Here is a tiny trained network, its code and every weight. The questions are about switching its units off for an input and a target symbol, where a switched-off unit gives its printed mean instead of its output.

import numpy as np


def w(rows, s, z=0):
    codes = np.array(rows[::2]) - 128.0
    scale = np.full(codes.shape[1], s)
    scale[-1] = z or s
    return codes * scale


def norm(h):
    return h / np.sqrt((h * h).mean(-1, keepdims=True) + 1e-5)


def f(y):
    return y / 2 * (1 + np.tanh(0.7978845608 * (y + 0.044715 * y**3)))


def softmax(a):
    e = np.exp(a - a.max(-1, keepdims=True))
    return e / e.sum(-1, keepdims=True)


def log_softmax(a):
    a = a - a.max(-1, keepdims=True)
    return a - np.log(np.exp(a).sum(-1, keepdims=True))


def net(x, mask):
    ids = ['ΘΣΦγεζξπτω'.index(c) for c in x.split()]
    T = len(ids)
    res = E[ids] + P[:T]
    r = norm(res)
    for j in range(2):
        rows = slice(3 * j, 3 * j + 3)
        q, k, v = (r @ M[0][rows].T for M in (Q, K, V))
        z = softmax(np.where(np.tri(T) > 0, q @ k.T / 3**0.5, -1e9)) @ v
        o = O[0][rows]
        res = res + np.where(mask[j], z, o[:, -1]) @ o[:, :-1]
    y = f(norm(res) @ A[0][:, :-1].T + A[0][:, -1])
    res = res + np.where(mask[2:6], y, B[0][:, -1]) @ B[0][:, :-1]
    return log_softmax(norm(res)[-1] @ U[:, :-1].T + U[:, -1])


Q, K, V, O, A, B = {}, {}, {}, {}, {}, {}
E = w([
[171,76,149,157,250],'Θ',
[156,144,154,64,237],'Σ',
[64,193,84,168,148],'Φ',
[190,214,184,124,85],'γ',
[32,140,161,203,89],'ε',
[98,108,211,132,181],'ζ',
[17,153,163,77,28],'ξ',
[176,112,96,118,186],'π',
[134,169,2,27,53],'τ',
[181,46,153,81,156],'ω',
],0.019)
P = w([
[154,107,154,140,81],'0',
[155,116,146,145,89],'1',
[145,120,143,128,95],'2',
[147,130,135,118,113],'3',
[141,137,130,120,121],'4',
[140,143,126,101,119],'5',
[139,141,121,103,181],'6',
[136,142,119,110,176],'7',
[142,154,92,101,199],'8',
[126,156,96,86,218],'9',
[141,163,80,86,254],'10',
[121,159,92,67,253],'11',
],0.0086)
Q[0] = w([
[193,74,106,133,184],'head 1',
[131,53,184,66,201],'head 1',
[117,76,58,203,129],'head 1',
[227,127,129,118,225],'head 2',
[128,83,165,147,168],'head 2',
[25,222,32,117,2],'head 2',
],0.0099)
K[0] = w([
[200,178,120,153,128],'head 1',
[249,187,202,140,84],'head 1',
[137,123,96,122,111],'head 1',
[140,52,55,118,164],'head 2',
[97,78,133,159,131],'head 2',
[158,180,140,144,89],'head 2',
],0.014)
V[0] = w([
[100,88,190,175,166],'head 1',
[94,128,84,109,133],'head 1',
[109,17,56,52,167],'head 1',
[201,180,216,156,135],'head 2',
[128,254,211,69,78],'head 2',
[250,178,134,111,95],'head 2',
],0.0076)
O[0] = w([
[119,84,136,120,159,135],'head 1',
[58,105,116,98,112,90],'head 1',
[190,58,127,164,72,17],'head 1',
[135,255,121,110,134,255],'head 2',
[138,69,179,63,218,188],'head 2',
[80,200,130,38,196,243],'head 2',
],0.009,0.0032)
A[0] = w([
[150,245,255,179,165,203],'neuron 1',
[81,103,234,173,205,1],'neuron 2',
[18,181,96,109,238,127],'neuron 3',
[175,95,158,65,211,175],'neuron 4',
],0.0072,0.0017)
B[0] = w([
[179,94,87,11,213,233],'neuron 1',
[11,147,27,174,87,163],'neuron 2',
[157,219,135,23,88,255],'neuron 3',
[172,155,126,112,48,200],'neuron 4',
],0.011,0.0074)
U = w([
[157,77,118,134,224,175],'Θ',
[100,77,74,40,233,73],'Σ',
[109,255,118,102,111,86],'Φ',
[175,193,73,157,77,140],'γ',
[118,84,172,80,117,193],'ε',
[88,139,100,158,150,196],'ζ',
[202,112,168,96,66,142],'ξ',
[145,111,24,40,56,3],'π',
[176,151,189,39,179,152],'τ',
[146,140,127,91,142,27],'ω',
],0.01,0.0058)

Each question gives the input, a string of symbols that net reads in full, and the target symbol t.
The units are the heads (3 rows each of Q, K, V and O) and the neurons (one row each of A and B). Each row of codes is followed by its name. A weight is (code - 128) times the scale printed after its matrix; where a second scale follows, it is the last column's (O, A, B and U).
mask holds one flag per unit, heads first, then neurons. A switched-off unit (its flag False) gives its mean, the last column of its rows in O or B, instead of its output. The means were averaged over made-up inputs and are rounded, as every weight is.
A unit's drop is (log p(t) with every unit on - log p(t) with that unit switched off) / (log p(t) with every unit on - log p(t) with every unit switched off).
The circuit of an input: a set's keep is (log p(t) with only the set's units on - log p(t) with every unit switched off) / (log p(t) with every unit on - log p(t) with every unit switched off). Starting from all 6 units, units are removed one at a time, each time the one whose removal leaves the highest keep (on an exact tie, the one counted first), for as long as the keep stays at least 0.8.
circuit, biggest first: the units of the circuit, biggest drop first
most important unit: the unit with the biggest drop
k most important neurons: the k neurons with the biggest drops, biggest first
heads that matter: for each layer, one digit per head in row order, 1 if its drop is at least 0.15 and else 0, layers parted by /
drop when u is switched off: that unit's drop, to one decimal
input ζ Σ Φ ω Θ, target Θ: circuit, biggest first -> [head 1; neuron 3; head 2]
input ξ ζ τ ξ Θ π, target γ: most important unit -> neuron 1
input τ Φ ω ξ π, target γ: circuit, biggest first -> [neuron 1; head 1; head 2]
input π τ Θ ξ τ Σ Φ ε, target ζ: heads that matter -> 01
input ζ Σ ζ π π τ ζ ω τ ξ ε, target ζ: circuit, biggest first -> [head 2; neuron 2; neuron 4]
input ζ Φ Φ ω, target ξ: heads that matter -> 00
input Σ ε ε ξ, target ε: circuit, biggest first -> [head 2; neuron 3]
input ω Φ ζ, target Σ: heads that matter -> 10
input π ω ζ, target Σ: circuit, biggest first -> [neuron 1; neuron 2; head 1; neuron 3]
input π Σ π Φ Θ, target Θ: circuit, biggest first -> [head 1; neuron 3]
input ξ ζ π ξ Φ ω, target ξ: 2 most important neurons -> [neuron 1; neuron 3]
input τ ω Φ π Σ ω ζ ξ, target ε: drop when neuron 3 is switched off -> 0.2
input Σ Φ ξ γ ξ ε, target τ: drop when neuron 1 is switched off -> 0.1
